Below are the code and all the weights of a small trained network. Each question names an input and a class and asks about switching units off, where a switched-off unit gives its printed mean instead of its output.

import numpy as np


def w(rows, s, z=0):
    codes = np.array(rows[::2]) - 128.0
    scale = np.full(codes.shape[1], s)
    scale[-1] = z or s
    return codes * scale


def f(y):
    return y / 2 * (1 + np.tanh(0.7978845608 * (y + 0.044715 * y**3)))


def log_softmax(a):
    a = a - a.max(-1, keepdims=True)
    return a - np.log(np.exp(a).sum(-1, keepdims=True))


def net(x, mask):
    res = np.array(x, float).reshape(1, 8) / 4 @ E
    y = f(res @ A[0][:, :-1].T + A[0][:, -1])
    res = res + np.where(mask, y, B[0][:, -1]) @ B[0][:, :-1]
    return log_softmax(res[-1] @ U[:, :-1].T + U[:, -1])


A, B = {}, {}
E = w([
[132,111,196,164,27],'x0',
[61,208,105,92,134],'x1',
[87,114,62,147,162],'x2',
[69,221,157,127,205],'x3',
[94,56,92,190,149],'x4',
[186,91,176,255,188],'x5',
[130,130,7,153,94],'x6',
[53,17,190,78,193],'x7',
],0.0069)
A[0] = w([
[203,144,80,153,148,73],'N1',
[157,136,167,179,132,144],'N2',
[141,95,95,215,223,199],'N3',
[98,110,181,157,119,124],'N4',
[153,29,69,169,95,204],'N5',
[160,127,119,169,188,118],'N6',
[149,124,109,10,154,178],'N7',
[61,122,210,129,196,205],'N8',
[109,173,162,182,180,115],'N9',
[150,101,87,144,195,171],'N10',
[126,35,110,98,182,146],'N11',
[138,68,64,110,121,99],'N12',
[134,148,109,205,140,166],'N13',
[16,168,103,150,202,241],'N14',
[141,128,75,169,72,124],'N15',
[36,49,53,73,63,205],'N16',
[148,182,184,158,141,255],'N17',
[166,234,112,164,79,147],'N18',
[58,123,162,95,151,175],'N19',
[48,51,104,175,156,197],'N20',
[251,138,81,167,236,144],'N21',
[87,208,124,119,74,186],'N22',
[80,196,237,57,164,190],'N23',
[191,152,72,137,125,98],'N24',
],0.012,0.004)
B[0] = w([
[144,133,80,146,148,160],'N1',
[152,121,211,129,165,158],'N2',
[130,34,186,163,100,193],'N3',
[106,110,93,102,139,152],'N4',
[89,144,78,198,128,213],'N5',
[171,78,171,193,125,152],'N6',
[70,134,111,89,126,204],'N7',
[92,222,137,121,120,221],'N8',
[130,107,182,104,155,168],'N9',
[145,66,165,254,162,164],'N10',
[135,131,83,188,116,183],'N11',
[127,119,100,183,123,166],'N12',
[88,124,145,119,112,159],'N13',
[106,139,156,154,139,225],'N14',
[108,160,103,112,124,177],'N15',
[68,92,57,99,49,229],'N16',
[179,150,213,71,125,187],'N17',
[149,213,88,81,149,210],'N18',
[87,193,97,85,111,190],'N19',
[105,121,139,141,72,186],'N20',
[144,112,175,199,191,192],'N21',
[159,171,107,88,171,200],'N22',
[125,187,132,30,168,249],'N23',
[137,153,81,154,126,168],'N24',
],0.0079,0.012)
U = w([
[6,38,82,163,63,140],'0',
[195,65,76,223,230,127],'1',
[84,208,60,133,150,178],'2',
[187,94,108,100,148,5],'3',
[114,99,206,163,150,167],'4',
],0.011,0.003)

Each question gives the input, the list of numbers given to net, and the class t.
The units are the neurons (one row each of A and B). Each row of codes is followed by its name. A weight is (code - 128) times the scale printed after its matrix; where a second scale follows, it is the last column's (A, B and U).
mask holds one flag per neuron, in row order. A switched-off neuron (its flag False) gives its mean, the last column of its row in B, instead of its output. The means were averaged over made-up inputs and are rounded, as every weight is.
A unit's drop is (log p(t) with every unit on - log p(t) with that unit switched off) / (log p(t) with every unit on - log p(t) with every unit switched off).
The circuit of an input: a set's keep is (log p(t) with only the set's units on - log p(t) with every unit switched off) / (log p(t) with every unit on - log p(t) with every unit switched off). Starting from the 12 units with the biggest drops (on a tie, the unit counted first), units are removed one at a time, each time the one whose removal leaves the highest keep (on an exact tie, the one counted first), for as long as the keep stays at least 0.8.
circuit, biggest first: the units of the circuit, biggest drop first
k most important neurons: the k neurons with the biggest drops, biggest first
drop of u: that unit's drop, to one decimal
input [1,-6,6,-3,0,-8,3,-5], class 0: circuit, biggest first	N16
input [-1,-2,2,1,1,-5,0,0], class 0: circuit, biggest first	N18; N23
input [-8,-1,-8,1,-5,1,2,-2], class 3: circuit, biggest first	N8; N5; N19
input [7,1,4,-2,1,6,-1,-1], class 4: circuit, biggest first	N16; N2
input [4,-1,-1,0,-5,-1,-6,-5], class 3: 2 most important neurons	N8; N17
input [8,6,4,7,6,3,-2,3], class 4: 4 most important neurons	N18; N9; N3; N16
input [-1,4,-7,-7,6,-2,7,-2], class 0: 2 most important neurons	N16; N23
input [-3,-1,4,0,3,4,7,3], class 0: 3 most important neurons	N20; N3; N16
input [8,-1,-4,-4,-4,-5,-6,-3], class 3: 2 most important neurons	N8; N5
input [-8,-8,2,1,7,-2,-1,4], class 0: 2 most important neurons	N20; N16
input [-3,-1,5,-4,-5,-8,6,1], class 0: drop of N16	0.3
input [-7,7,8,4,2,5,-3,-6], class 4: drop of N1	-0.1
input [1,-4,-5,-2,2,-1,-2,-4], class 3: drop of N8	0.3
input [6,1,-8,-1,-1,-2,8,3], class 0: circuit, biggest first	N23
